Each row has a name. After each piece below comes the name of the row it's from, unless a question asks for something else. Each question is about the rows just above it.

[ 0.20,  1.33, -2.27,  4.64,  4.81] : J_40
[ 4.81,  0.20,  4.65,  1.33, -2.27] : J_808
[ 1.76,  2.09,  3.14, -3.44,  9.25] : J_38
[ 1.76,  4.64,  1.33, -2.27, -0.40] : J_68
[-2.27,  4.64,  4.81,  0.20,  1.33] is which row reordered?	J_40
Which row holds these entries in another order? [ 4.65,  1.33, -2.27,  4.81,  0.20]	J_808
Times [-2.27] occurs in J_40:	1
Which row holds [ 4.64, -2.27,  1.33] read backwards?	J_40

[ 7.28,  0.10, -1.52,  2.77, -1.51,  2.84] = J_474
[ 2.78,  2.84,  0.13, -1.50,  7.28,  0.10] = J_241
[ 0.13,  2.78,  0.09,  7.28, -1.50,  2.84] = J_913
[-0.81, -0.37, -0.80,  1.12, -3.33,  7.67] = J_355
Put [ 2.84,  0.09,  0.13, -1.50,  2.78,  7.28] back in order: which row is it?	J_913
Which row holds these entries in another order? [ 0.10, -1.50,  2.78,  0.13,  7.28,  2.84]	J_241
[ 2.78,  0.09,  7.28, -1.50,  2.84,  0.13] is which row reordered?	J_913
[ 2.84, -1.50,  7.28,  0.09,  2.78] is which row, read backwards?	J_913
Which row holds these entries in another order? [ 2.84, -1.50,  0.10,  7.28,  0.13,  2.78]	J_241
Which row holds [-1.50,  7.28,  0.09,  2.78] read backwards?	J_913

[-1.19,  2.24,  0.97, -1.29, -0.75, -0.31,  1.73,  0.27, -0.47,  0.90,
  1.58] : J_475
[ 0.37,  1.51,  2.81,  2.24, -2.73, -2.39,  1.76, -1.57,  3.12,  1.38,
  3.00] : J_907
[-2.95, -0.19,  5.47,  4.02, -8.32, -4.79,  5.20,  4.62, -2.59,  1.04,
  4.96] : J_311
[-2.31, -2.32,  2.24,  0.97, -2.32, -2.32,  0.85,  0.85,  2.68, -2.32,
  0.43] : J_110
Count of [-2.32] in J_110:	4
Which row holds this, read backwards? [-2.32, -2.32,  0.97,  2.24, -2.32]	J_110

[-3.19,  5.07,  2.15,  1.46, -2.15] = J_505
[ 6.33,  4.98, -3.00,  6.98, -0.24] = J_669
[-1.89,  5.69,  1.79,  3.34, -6.56] = J_300
[-0.44,  4.92,  6.23,  1.91,  3.65] = J_800
[ 5.02,  3.33, -7.18,  4.90, -2.11] = J_248
[1.79, 1.79, 1.79, 6.30, 6.30] = J_546
[ 6.74,  5.28, -6.69,  5.44,  1.83] = J_693
[3.33, 3.33, 3.33, 5.84, 5.84] = J_6
[-1.89, -5.84, -7.19, -5.84,  2.74] = J_487
How many times does J_546 hold [1.79]?	3
Put [-2.11,  4.90, -7.18,  3.33,  5.02] back in order: which row is it?	J_248
Count of [3.33] in J_6:	3
How many times does J_487 hold [-7.19]?	1

[-2.34, -2.32, -6.64, -4.67,  0.82] : J_150
[-2.33,  0.82,  0.27,  3.75,  6.63] : J_363
[-2.44,  0.99, -5.24,  0.66,  1.97] : J_414
[-2.33,  0.82, -0.81, -6.64, -4.67] : J_139
[ 0.27,  0.27, -2.33,  3.75,  3.11] : J_857
How many times does J_414 hold [0.99]?	1
Which row holds this, read backwards? [ 0.27,  0.82, -2.33]	J_363
Which row holds this, read backwards? [-6.64, -2.32, -2.34]	J_150
Which row holds these entries in another order? [ 0.99, -5.24,  0.66,  1.97, -2.44]	J_414
Put [ 0.82, -2.34, -2.32, -6.64, -4.67] back in order: which row is it?	J_150
Put [-6.64, -4.67, -2.33,  0.82, -0.81] back in order: which row is it?	J_139
How many times does J_857 hold [-2.33]?	1

[ 3.60,  2.55,  0.10,  2.00, -0.19,  0.37,  1.06] : J_824
[-4.85, -0.44, -0.65, -1.71,  2.04, -1.00,  4.94] : J_444
[-1.71, -0.99,  4.94, -4.85, -0.43,  2.04, -0.65] : J_317
[ 4.94,  2.04, -1.00, -0.43, -0.65, -4.85, -1.71] : J_881
Put [ 1.06,  3.60,  2.55,  0.10,  2.00, -0.19,  0.37] back in order: which row is it?	J_824
[-4.85, -0.43,  2.04, -0.65, -1.71, -0.99,  4.94] is which row reordered?	J_317
[2.00, 0.10] is which row, read backwards?	J_824
Which row holds this, read backwards? [-1.00,  2.04, -1.71, -0.65, -0.44]	J_444
Which row holds [-1.71, -0.65, -0.44, -4.85] read backwards?	J_444
Which row holds these entries in another order? [-4.85, -1.71,  4.94,  2.04, -1.00, -0.43, -0.65]	J_881

